Here is a tiny trained network, its code and every weight. The questions are about switching its units off for an input and a class, where a switched-off unit gives its printed mean instead of its output.

import numpy as np


def w(rows, s, z=0):
    codes = np.array(rows[::2]) - 128.0
    scale = np.full(codes.shape[1], s)
    scale[-1] = z or s
    return codes * scale


def f(y):
    return y / 2 * (1 + np.tanh(0.7978845608 * (y + 0.044715 * y**3)))


def log_softmax(a):
    a = a - a.max(-1, keepdims=True)
    return a - np.log(np.exp(a).sum(-1, keepdims=True))


def net(x, mask):
    res = np.array(x, float).reshape(1, 6) / 4 @ E
    y = f(res @ A[0][:, :-1].T + A[0][:, -1])
    res = res + np.where(mask, y, B[0][:, -1]) @ B[0][:, :-1]
    return log_softmax(res[-1] @ U[:, :-1].T + U[:, -1])


A, B = {}, {}
E = w([
[55,159,78,94,182,135,117,44,219,51,107,112],'x0',
[206,102,146,145,181,103,208,86,167,106,94,60],'x1',
[155,163,132,165,161,154,169,174,160,96,116,212],'x2',
[66,72,61,90,156,142,144,168,84,138,10,131],'x3',
[98,79,202,169,138,203,86,77,98,79,126,139],'x4',
[160,120,69,133,68,251,198,110,91,124,128,95],'x5',
],0.014)
A[0] = w([
[68,182,75,81,155,149,116,66,197,47,133,117,17],'neuron 0',
[146,219,58,59,60,69,191,191,211,200,117,119,2],'neuron 1',
[160,182,152,165,90,122,129,68,169,135,255,136,30],'neuron 2',
[155,154,70,112,71,243,176,120,118,116,147,91,44],'neuron 3',
[144,175,118,166,147,155,188,205,184,80,117,234,30],'neuron 4',
[130,155,120,176,155,180,155,138,136,85,145,232,79],'neuron 5',
[63,177,105,146,50,157,38,166,119,124,174,165,65],'neuron 6',
[90,106,125,62,82,118,77,80,100,161,178,13,36],'neuron 7',
[62,162,83,89,64,145,81,168,120,125,150,188,43],'neuron 8',
],0.0083,0.0092)
B[0] = w([
[161,154,158,180,62,144,129,237,35,193,183,70,240],'neuron 0',
[85,113,245,153,81,210,119,84,133,60,108,166,230],'neuron 1',
[18,70,80,114,190,162,199,165,111,214,17,170,252],'neuron 2',
[68,155,196,124,166,2,57,188,205,115,136,130,229],'neuron 3',
[201,182,94,53,88,101,93,46,112,171,93,156,211],'neuron 4',
[148,169,89,70,70,130,79,65,116,129,146,102,201],'neuron 5',
[162,135,119,211,118,93,179,110,162,82,96,84,222],'neuron 6',
[218,184,85,47,128,133,86,33,99,164,120,177,207],'neuron 7',
[164,68,102,147,197,115,182,127,152,102,147,83,199],'neuron 8',
],0.0094,0.013)
U = w([
[167,153,98,78,99,118,109,68,117,150,127,138,58],'0',
[181,133,167,173,59,139,149,248,49,190,183,129,80],'1',
[36,114,61,99,149,157,164,175,108,133,27,140,186],'2',
[80,158,180,131,171,21,52,165,190,112,160,154,93],'3',
[201,124,135,179,162,116,245,79,186,81,117,44,121],'4',
[79,113,210,176,103,232,85,59,115,67,149,150,253],'5',
[120,111,114,128,157,155,159,145,134,101,193,149,220],'6',
],0.014,0.0055)

Each question gives the input, the list of numbers given to net, and the class t.
The units are the neurons (one row each of A and B). Each row of codes is followed by its name. A weight is (code - 128) times the scale printed after its matrix; where a second scale follows, it is the last column's (A, B and U).
mask holds one flag per neuron, in row order. A switched-off neuron (its flag False) gives its mean, the last column of its row in B, instead of its output. The means were averaged over made-up inputs and are rounded, as every weight is.
A unit's drop is (log p(t) with every unit on - log p(t) with that unit switched off) / (log p(t) with every unit on - log p(t) with every unit switched off).
The circuit of an input: a set's keep is (log p(t) with only the set's units on - log p(t) with every unit switched off) / (log p(t) with every unit on - log p(t) with every unit switched off). Starting from all 9 units, units are removed one at a time, each time the one whose removal leaves the highest keep (on an exact tie, the one counted first), for as long as the keep stays at least 0.8.
circuit, biggest first: the units of the circuit, biggest drop first
unit that matters most: the unit with the biggest drop
k most important neurons: the k neurons with the biggest drops, biggest first
drop when u is switched off: that unit's drop, to one decimal
input [-7,6,-3,1,5,8], class 3: circuit, biggest first	neuron 3; neuron 0
input [8,-3,1,-1,-8,6], class 1: circuit, biggest first	neuron 0
input [7,3,2,6,-8,-6], class 5: circuit, biggest first	neuron 1; neuron 2
input [3,4,6,0,-8,-5], class 5: 2 most important neurons	neuron 1; neuron 3
input [3,3,-8,0,-1,-6], class 0: 2 most important neurons	neuron 7; neuron 3
input [5,1,6,5,-8,5], class 5: 2 most important neurons	neuron 1; neuron 2
input [-4,-4,8,2,7,-2], class 0: circuit, biggest first	neuron 4; neuron 5
input [-3,6,6,-6,2,5], class 0: 3 most important neurons	neuron 4; neuron 5; neuron 6
input [-5,2,6,-2,-3,-1], class 0: 2 most important neurons	neuron 0; neuron 4
input [4,8,-6,7,-6,8], class 3: circuit, biggest first	neuron 3; neuron 2
input [-6,-3,-4,-7,-2,7], class 2: 2 most important neurons	neuron 2; neuron 0
input [1,-4,-3,-7,-4,-6], class 2: 2 most important neurons	neuron 2; neuron 3
input [-6,-1,-5,3,-1,7], class 3: 3 most important neurons	neuron 3; neuron 0; neuron 2
input [5,-7,0,0,-4,-4], class 4: circuit, biggest first	neuron 8; neuron 6
input [-5,6,-8,0,-3,-4], class 0: unit that matters most	neuron 7
input [4,6,1,2,1,6], class 3: circuit, biggest first	neuron 3; neuron 6
input [3,-2,-2,-6,4,-2], class 2: 2 most important neurons	neuron 2; neuron 1
input [-1,-6,4,-1,-3,-1], class 4: circuit, biggest first	neuron 6; neuron 8
input [6,-5,-3,-3,-7,-5], class 5: circuit, biggest first	neuron 1; neuron 3
input [6,6,1,4,-1,8], class 3: circuit, biggest first	neuron 3
input [-3,8,8,5,-8,-3], class 0: 2 most important neurons	neuron 4; neuron 6
input [-5,-3,0,-8,1,2], class 2: 2 most important neurons	neuron 2; neuron 0
input [7,4,7,0,5,1], class 0: 3 most important neurons	neuron 4; neuron 5; neuron 1
input [-3,-7,3,2,-1,-5], class 4: 2 most important neurons	neuron 6; neuron 8
input [6,0,-4,-1,-5,-4], class 1: 2 most important neurons	neuron 0; neuron 3
input [-6,-7,5,1,7,7], class 3: 3 most important neurons	neuron 3; neuron 0; neuron 1
input [-4,-8,-4,6,6,5], class 4: unit that matters most	neuron 6
input [0,-8,8,8,3,7], class 0: drop when neuron 2 is switched off	0.3
input [8,3,3,-6,5,8], class 1: drop when neuron 0 is switched off	1.0
